Below is a small trained network, with its code and all its weights. Each question gives an input and a class and asks what happens when units are switched off, that is, made to give their printed mean instead of their output.

import numpy as np


def w(rows, s, z=0):
    codes = np.array(rows[::2]) - 128.0
    scale = np.full(codes.shape[1], s)
    scale[-1] = z or s
    return codes * scale


def norm(h):
    return h / np.sqrt((h * h).mean(-1, keepdims=True) + 1e-5)


def f(y):
    return y / 2 * (1 + np.tanh(0.7978845608 * (y + 0.044715 * y**3)))


def log_softmax(a):
    a = a - a.max(-1, keepdims=True)
    return a - np.log(np.exp(a).sum(-1, keepdims=True))


def net(x, mask):
    res = np.array(x, float).reshape(1, 4) / 4 @ E
    u = 0
    for l in range(2):
        y = f(norm(res) @ A[l][:, :-1].T + A[l][:, -1])
        res = res + np.where(mask[u : u + 9], y, B[l][:, -1]) @ B[l][:, :-1]
        u += 9
    return log_softmax(norm(res)[-1] @ U[:, :-1].T + U[:, -1])


A, B = {}, {}
E = w([
[105,131,141,123,93,1,125,106,122],'x0',
[128,128,128,128,128,128,128,129,128],'x1',
[132,180,129,130,121,155,177,55,44],'x2',
[234,103,63,131,114,98,124,118,88],'x3',
],0.0059)
A[0] = w([
[170,125,117,121,143,90,106,167,149,165],'L0N1',
[119,63,157,126,121,55,116,160,170,74],'L0N2',
[155,152,132,127,150,58,125,112,136,3],'L0N3',
[26,116,141,129,130,137,120,200,189,98],'L0N4',
[161,112,84,136,112,185,145,149,123,96],'L0N5',
[92,165,131,140,122,93,124,40,111,42],'L0N6',
[157,113,117,121,142,159,103,195,189,102],'L0N7',
[44,133,162,126,130,199,114,113,140,98],'L0N8',
[2,180,160,116,130,74,109,121,132,92],'L0N9',
],0.009,0.0024)
B[0] = w([
[45,98,120,116,101,148,109,168,149,168],'L0N1',
[125,181,29,205,172,197,160,116,175,202],'L0N2',
[110,156,92,100,62,105,71,72,103,148],'L0N3',
[188,163,139,131,153,161,58,2,95,245],'L0N4',
[89,114,196,143,165,145,100,89,173,170],'L0N5',
[103,105,213,88,136,117,152,211,96,190],'L0N6',
[164,49,203,76,76,60,160,150,94,195],'L0N7',
[103,212,61,127,154,79,125,196,96,214],'L0N8',
[124,25,177,135,93,152,220,153,183,253],'L0N9',
],0.0096,0.0076)
A[1] = w([
[128,173,2,147,118,97,122,207,146,67],'L1N1',
[179,188,165,96,185,104,40,95,117,60],'L1N2',
[105,102,136,131,100,168,185,160,211,236],'L1N3',
[156,32,136,119,120,73,76,181,80,159],'L1N4',
[222,83,166,122,116,114,148,64,133,106],'L1N5',
[190,133,124,116,153,180,60,81,94,75],'L1N6',
[111,226,76,122,191,155,131,232,124,6],'L1N7',
[94,106,179,131,114,124,193,123,89,190],'L1N8',
[101,206,109,84,73,45,160,124,42,54],'L1N9',
],0.011,0.0011)
B[1] = w([
[83,193,157,33,43,106,128,233,128,190],'L1N1',
[128,74,178,109,136,143,255,216,80,214],'L1N2',
[187,132,125,161,203,128,54,36,69,254],'L1N3',
[146,166,97,205,193,181,150,30,144,220],'L1N4',
[82,168,26,147,83,100,106,145,134,252],'L1N5',
[127,105,252,70,147,86,191,202,85,226],'L1N6',
[112,160,30,103,5,85,26,113,193,197],'L1N7',
[124,166,95,65,79,110,131,228,130,244],'L1N8',
[153,67,123,210,198,169,72,19,192,235],'L1N9',
],0.0077,0.0071)
U = w([
[130,85,215,74,137,109,225,218,59,254],'0',
[156,56,94,221,182,145,95,2,145,75],'1',
[79,182,55,73,32,102,47,188,169,33],'2',
],0.009,0.00076)

Each question gives the input, the list of numbers given to net, and the class t.
The units are the neurons (one row each of A and B). Each row of codes is followed by its name. A weight is (code - 128) times the scale printed after its matrix; where a second scale follows, it is the last column's (A, B and U).
mask holds one flag per neuron, layer by layer. A switched-off neuron (its flag False) gives its mean, the last column of its row in B, instead of its output. The means were averaged over made-up inputs and are rounded, as every weight is.
A unit's drop is (log p(t) with every unit on - log p(t) with that unit switched off) / (log p(t) with every unit on - log p(t) with every unit switched off).
The circuit of an input: a set's keep is (log p(t) with only the set's units on - log p(t) with every unit switched off) / (log p(t) with every unit on - log p(t) with every unit switched off). Starting from the 12 units with the biggest drops (on a tie, the unit counted first), units are removed one at a time, each time the one whose removal leaves the highest keep (on an exact tie, the one counted first), for as long as the keep stays at least 0.8.
circuit, biggest first: the units of the circuit, biggest drop first
unit that matters most: the unit with the biggest drop
top k neurons: the k neurons with the biggest drops, biggest first
top k neurons in layer l: the k neurons of layer l with the biggest drops, biggest first
drop of u: that unit's drop, to one decimal
input [7,1,-1,8], class 2: top 3 neurons -> L1N1, L0N7, L0N4
input [0,3,1,-2], class 2: circuit, biggest first -> L0N8
input [0,5,4,6], class 0: top 2 neurons -> L0N7, L0N9
input [-7,-8,1,2], class 0: top 2 neurons in layer 0 -> L0N9, L0N2
input [-4,8,2,3], class 0: top 2 neurons -> L0N9, L0N2
input [-1,6,7,-6], class 2: circuit, biggest first -> L0N8, L1N7
input [-2,-4,2,5], class 0: top 2 neurons -> L0N9, L0N7
input [-2,-8,8,2], class 0: top 2 neurons -> L0N8, L0N9
input [1,-6,-7,-6], class 1: top 2 neurons in layer 0 -> L0N2, L0N9
input [5,7,3,1], class 1: top 2 neurons -> L1N9, L0N3
input [6,-1,0,0], class 1: top 4 neurons in layer 1 -> L1N3, L1N6, L1N2, L1N1
input [-1,-5,8,7], class 0: top 4 neurons -> L0N9, L0N8, L0N7, L1N6
input [0,-1,2,-6], class 2: top 2 neurons -> L0N7, L1N8
input [3,2,0,4], class 2: top 2 neurons -> L0N4, L0N7
input [-3,-3,7,-8], class 2: unit that matters most -> L0N8
input [-3,-2,1,-5], class 2: top 2 neurons -> L1N7, L0N8
input [-4,0,2,2], class 0: top 2 neurons -> L0N9, L0N2
input [1,6,-7,-8], class 1: top 2 neurons -> L0N2, L0N9
input [-1,2,4,-6], class 2: top 2 neurons -> L0N8, L1N7
input [-8,6,6,-2], class 2: unit that matters most -> L0N4
input [-6,-2,-8,-3], class 0: drop of L0N4 -> 4.9
input [-2,3,-7,-4], class 0: drop of L0N4 -> 5.2
input [-8,-1,7,3], class 0: drop of L0N9 -> 0.9
input [3,6,-5,-4], class 1: drop of L0N9 -> 0.3
